Each row has two labels, one from each of two sets.
-0.631 2.430 -3.495 -0.745 2.688 0.002 -0.924 -2.585 -1.602 -7.461 -3.084 0.086 -0.849 -0.150 -2.750 -0.012 1.013 -3.473 -0.328 -1.738 -0.830 -0.063 -0.181 -6.561 1.305 -0.721 2.348 -0.060 3.475 1.001 0.781 -2.488 -0.234 0.791 -0.807 0.789 -2.739 2.330 -0.811 -0.357 -1.443 -0.119 -1.323 0.902 0.731 -1.261 -2.465 -0.308 -2.227 -3.668 -1.150 -> C + Br
-2.659 1.624 -3.127 0.117 0.882 -0.617 -1.003 -1.427 -0.867 -4.725 -1.957 -0.150 -0.104 -2.131 -0.038 0.388 0.112 0.150 -1.779 -0.663 0.830 0.620 -0.152 -4.751 0.313 -0.724 0.287 2.238 -1.798 1.066 0.656 -4.000 -1.368 0.934 -1.447 1.055 5.007 2.125 -0.807 -0.408 -1.651 -0.623 -0.406 0.041 1.066 -1.355 -1.113 0.296 -0.757 -2.896 -1.005 -> C + Br
1.261 -1.225 -1.037 0.268 -0.209 -0.724 0.529 -0.820 0.423 1.802 1.023 1.047 -0.789 4.574 -0.859 -1.793 1.085 2.130 -2.786 -0.144 -0.491 -2.221 0.456 -1.904 1.195 -0.918 0.274 0.329 -0.867 2.053 0.528 -1.302 -1.139 0.293 -0.366 -1.771 -0.224 0.439 0.314 0.728 0.020 -0.551 -0.464 -1.302 -0.027 0.794 -4.499 1.834 3.306 0.426 0.871 -> A + Lq
-0.079 1.792 -2.357 -0.946 2.437 0.141 -0.462 -2.783 -2.041 -2.897 -1.262 -0.182 0.283 -0.193 -1.608 0.379 0.203 0.893 -1.197 -1.102 -0.545 0.374 -0.965 -2.728 0.576 -0.429 1.383 1.298 0.700 0.052 0.661 -4.043 -0.317 0.523 -1.004 -0.169 -0.264 0.492 -0.104 -0.504 -1.616 -0.736 -1.892 -1.421 -0.016 -0.112 -2.006 0.234 -1.205 -0.381 -3.085 -> C + Br
-0.425 3.290 -5.889 0.257 2.893 -0.468 -1.131 -1.738 -1.713 -7.356 -3.052 -1.640 -5.477 -1.594 -1.680 0.418 1.609 0.413 -0.626 -3.030 0.337 1.118 -0.822 -7.113 1.346 -0.443 1.105 0.914 1.481 2.216 2.011 -5.528 -1.122 0.038 -1.521 0.197 -0.679 2.313 -0.711 -1.152 -4.319 -0.665 -0.539 0.491 0.860 -1.638 -2.292 -0.307 -2.906 -4.160 -1.875 -> C + Br
-0.764 1.351 -3.551 0.393 1.396 -0.799 -0.139 -3.283 -1.598 -0.573 -0.937 0.420 0.467 -0.431 -0.806 0.579 0.553 0.471 -1.494 -0.803 0.003 0.784 -0.205 -4.241 0.436 -2.129 0.992 1.848 1.744 0.698 0.492 -4.193 -0.073 -0.099 0.581 -1.140 -0.418 0.209 -1.046 -0.854 -1.246 -1.237 0.039 -0.901 0.876 -0.003 -2.345 -0.246 -1.012 -0.502 -2.818 -> C + Br
-1.229 2.871 -4.379 -0.420 -1.062 -0.767 0.052 -2.343 -0.205 0.207 -0.709 1.584 1.476 -5.459 0.728 2.417 -0.623 -0.440 -2.997 -0.030 3.059 2.833 0.574 -4.940 -1.442 -0.157 -1.127 5.318 -4.058 -2.561 0.902 -5.612 -0.901 2.972 2.098 1.684 3.415 -0.661 -3.152 -1.943 0.265 -0.811 1.060 -0.832 -0.090 -1.582 2.336 -0.958 -2.614 0.420 -5.184 -> T + Lq
-0.858 -0.886 -0.627 0.763 1.096 0.805 -0.294 -1.969 2.413 4.190 1.145 2.166 0.433 -1.938 1.161 0.632 -0.424 0.917 -2.036 -0.164 0.837 0.768 0.702 -1.587 -0.602 1.156 0.926 1.758 -1.100 -4.088 -0.069 -1.396 -0.127 -0.212 2.732 -0.292 -1.440 -2.278 0.580 -0.096 2.501 -0.198 0.005 -0.584 -0.256 -0.232 -0.036 -0.223 -0.805 1.571 -2.546 -> T + Lq
-0.081 1.390 1.771 0.631 -1.074 0.676 -1.048 0.487 1.254 1.015 0.338 1.563 0.116 -4.347 2.431 1.138 -1.290 0.603 1.352 1.266 1.437 2.921 1.603 1.015 -0.625 -0.011 -1.981 3.133 2.516 -1.513 0.084 -0.051 2.538 -0.751 3.235 1.343 1.250 0.988 -1.066 -2.104 -2.132 0.294 0.141 -0.669 1.703 0.500 4.450 -2.197 -2.590 -2.365 -2.350 -> T + LM
-0.803 0.009 -3.385 0.397 0.799 0.632 -0.259 -0.035 0.308 1.169 0.443 1.676 0.110 -4.059 0.837 0.705 1.133 0.075 -1.548 0.043 2.203 -0.004 1.182 -2.683 -1.359 0.445 0.127 2.616 -5.316 -2.494 0.633 -2.991 0.105 0.103 0.236 1.906 1.177 -1.272 -0.438 -0.247 2.184 -0.526 -0.019 0.717 -1.253 -1.162 -1.071 -0.418 0.118 -1.844 -1.341 -> T + Lq
-0.469 0.518 1.980 0.064 1.147 -0.956 -0.100 0.113 -2.305 -0.775 0.378 0.834 0.205 -3.115 2.347 1.088 1.046 -0.256 0.674 0.327 -2.460 0.660 -0.719 -0.368 -1.544 0.173 -7.050 4.406 -0.920 -0.967 -0.737 4.695 1.457 -1.032 -0.248 1.161 4.213 0.977 -2.250 -1.049 -1.350 0.283 -1.870 1.448 -0.904 -1.140 4.610 -3.724 -0.099 -3.116 1.869 -> T + LM
-1.316 0.951 -3.291 0.845 0.427 0.577 0.687 -2.644 1.011 2.445 1.435 2.573 0.400 -4.072 1.738 1.232 -0.083 0.180 -2.972 -0.532 2.242 0.194 0.741 -3.888 -0.907 0.149 0.966 5.395 -4.126 -4.240 0.911 -3.942 -0.296 2.166 2.521 1.097 -0.431 -2.231 -1.881 -0.345 2.073 -0.936 -0.080 -0.247 -0.133 -0.611 -0.347 -0.060 -0.266 -0.023 -4.653 -> T + Lq
0.049 -0.035 1.154 -0.682 2.221 -0.583 -0.554 1.054 -2.945 -4.789 -0.424 -0.673 -0.514 -0.385 0.953 -0.405 0.865 -0.790 2.934 -0.835 -1.998 0.302 -1.370 0.454 2.399 -0.348 -2.447 -0.755 0.518 1.075 -0.299 4.411 1.591 -0.051 -1.051 -1.097 0.780 1.157 -0.241 -1.303 -3.061 0.578 -1.606 1.261 0.444 -0.070 2.132 -2.607 -0.838 -4.131 3.208 -> V + LM
-0.404 2.261 -2.419 0.388 2.293 0.210 -0.390 -0.519 -0.317 -2.553 -0.389 1.102 -0.356 0.207 -1.462 -0.234 0.660 -0.658 -0.721 -1.194 -0.452 -0.777 -0.491 -3.833 1.391 0.053 2.680 -0.619 -0.391 -1.261 0.410 -2.641 0.778 -1.619 0.224 0.045 -3.939 -0.348 0.423 1.517 1.677 0.148 -0.887 0.511 0.797 -0.413 -4.155 0.454 -0.228 -1.433 -1.226 -> V + Br
-0.936 2.821 -2.179 0.667 1.208 -0.368 -0.816 -1.145 -0.475 -3.516 -2.070 -1.386 -0.251 -0.642 -1.393 -0.387 0.155 0.175 0.563 -0.660 -0.296 0.585 0.165 -3.165 0.633 -0.127 0.957 0.129 2.779 0.759 0.564 -2.414 -0.323 -0.460 -1.322 0.707 -1.066 1.416 -0.010 0.024 -1.535 0.603 0.167 -0.016 1.898 0.474 -1.716 -0.336 -2.000 -2.684 -0.756 -> S + Br
